Below are the code and all the weights of a small trained network. Each question names an input and a class and asks about switching units off, where a switched-off unit gives its printed mean instead of its output.

import numpy as np


def w(rows, s, z=0):
    codes = np.array(rows[::2]) - 128.0
    scale = np.full(codes.shape[1], s)
    scale[-1] = z or s
    return codes * scale


def f(y):
    return y / 2 * (1 + np.tanh(0.7978845608 * (y + 0.044715 * y**3)))


def log_softmax(a):
    a = a - a.max(-1, keepdims=True)
    return a - np.log(np.exp(a).sum(-1, keepdims=True))


def net(x, mask):
    res = np.array(x, float).reshape(1, 4) / 4 @ E
    y = f(res @ A[0][:, :-1].T + A[0][:, -1])
    res = res + np.where(mask, y, B[0][:, -1]) @ B[0][:, :-1]
    return log_softmax(res[-1] @ U[:, :-1].T + U[:, -1])


A, B = {}, {}
E = w([
[241,85,250,178,123,124,182],'x0',
[102,86,156,145,13,199,43],'x1',
[130,49,51,114,38,118,245],'x2',
[25,63,133,162,147,2,87],'x3',
],0.0081)
A[0] = w([
[180,68,253,244,136,129,182,3],'neuron 1',
[108,100,162,163,45,163,62,59],'neuron 2',
[139,59,76,142,82,110,183,53],'neuron 3',
[126,38,74,110,71,118,195,54],'neuron 4',
[149,197,175,195,132,60,64,77],'neuron 5',
[119,59,71,132,50,103,249,70],'neuron 6',
[83,71,144,172,111,9,103,71],'neuron 7',
[197,194,126,32,103,178,157,70],'neuron 8',
[98,143,148,155,22,194,86,178],'neuron 9',
[157,187,87,105,233,66,202,180],'neuron 10',
[92,81,135,188,129,13,122,26],'neuron 11',
[87,76,126,171,98,121,73,155],'neuron 12',
],0.0073,0.0022)
B[0] = w([
[2,94,25,41,156,175,111,246],'neuron 1',
[190,89,194,70,125,71,133,203],'neuron 2',
[145,194,163,149,202,136,51,196],'neuron 3',
[136,185,158,104,151,150,64,219],'neuron 4',
[139,198,152,130,154,151,99,197],'neuron 5',
[137,180,165,90,129,139,72,255],'neuron 6',
[123,173,150,161,68,179,188,243],'neuron 7',
[114,162,123,232,77,203,190,207],'neuron 8',
[132,95,156,69,44,93,200,223],'neuron 9',
[139,107,175,49,57,28,186,246],'neuron 10',
[143,150,140,206,124,192,214,225],'neuron 11',
[110,107,130,120,83,132,166,198],'neuron 12',
],0.0092,0.0068)
U = w([
[202,67,184,58,90,44,164,109],'0',
[139,155,129,241,90,182,188,103],'1',
[169,195,197,105,181,132,3,161],'2',
[25,99,1,47,128,139,107,199],'3',
[167,58,93,141,121,71,96,218],'4',
[189,84,36,174,186,102,61,3],'5',
],0.011,0.005)

Each question gives the input, the list of numbers given to net, and the class t.
The units are the neurons (one row each of A and B). Each row of codes is followed by its name. A weight is (code - 128) times the scale printed after its matrix; where a second scale follows, it is the last column's (A, B and U).
mask holds one flag per neuron, in row order. A switched-off neuron (its flag False) gives its mean, the last column of its row in B, instead of its output. The means were averaged over made-up inputs and are rounded, as every weight is.
A unit's drop is (log p(t) with every unit on - log p(t) with that unit switched off) / (log p(t) with every unit on - log p(t) with every unit switched off).
The circuit of an input: a set's keep is (log p(t) with only the set's units on - log p(t) with every unit switched off) / (log p(t) with every unit on - log p(t) with every unit switched off). Starting from all 12 units, units are removed one at a time, each time the one whose removal leaves the highest keep (on an exact tie, the one counted first), for as long as the keep stays at least 0.8.
units of the circuit, in order: the units of the circuit, biggest drop first
k most important neurons: the k neurons with the biggest drops, biggest first
drop when u is switched off: that unit's drop, to one decimal
input [4,-6,8,4], class 2: most important neuron => (neuron 3)
input [-6,-1,-2,8], class 1: units of the circuit, in order => (neuron 11; neuron 7)
input [0,6,7,1], class 2: 3 most important neurons => (neuron 3; neuron 4; neuron 6)
input [-1,-2,-6,6], class 1: 2 most important neurons => (neuron 11; neuron 7)
input [6,7,5,8], class 1: 4 most important neurons => (neuron 11; neuron 7; neuron 10; neuron 3)
input [-6,-6,3,2], class 0: 2 most important neurons => (neuron 10; neuron 1)
input [2,3,8,-7], class 2: units of the circuit, in order => (neuron 6; neuron 4)
input [-3,-3,-3,-2], class 4: 4 most important neurons => (neuron 1; neuron 6; neuron 4; neuron 3)
input [-4,0,-2,-7], class 1: 2 most important neurons => (neuron 8; neuron 1)
input [7,8,-6,6], class 0: 2 most important neurons => (neuron 2; neuron 9)
input [-3,7,-7,-6], class 0: 2 most important neurons => (neuron 9; neuron 2)
input [-8,-7,3,-8], class 1: 2 most important neurons => (neuron 8; neuron 1)
input [3,5,-3,2], class 0: units of the circuit, in order => (neuron 2; neuron 9)
input [7,-4,0,4], class 3: units of the circuit, in order => (neuron 1)
input [-7,4,-1,8], class 1: drop when neuron 6 is switched off => 0.0
input [-2,-5,5,4], class 0: drop when neuron 8 is switched off => 0.3
input [0,2,5,-3], class 2: drop when neuron 4 is switched off => 0.1
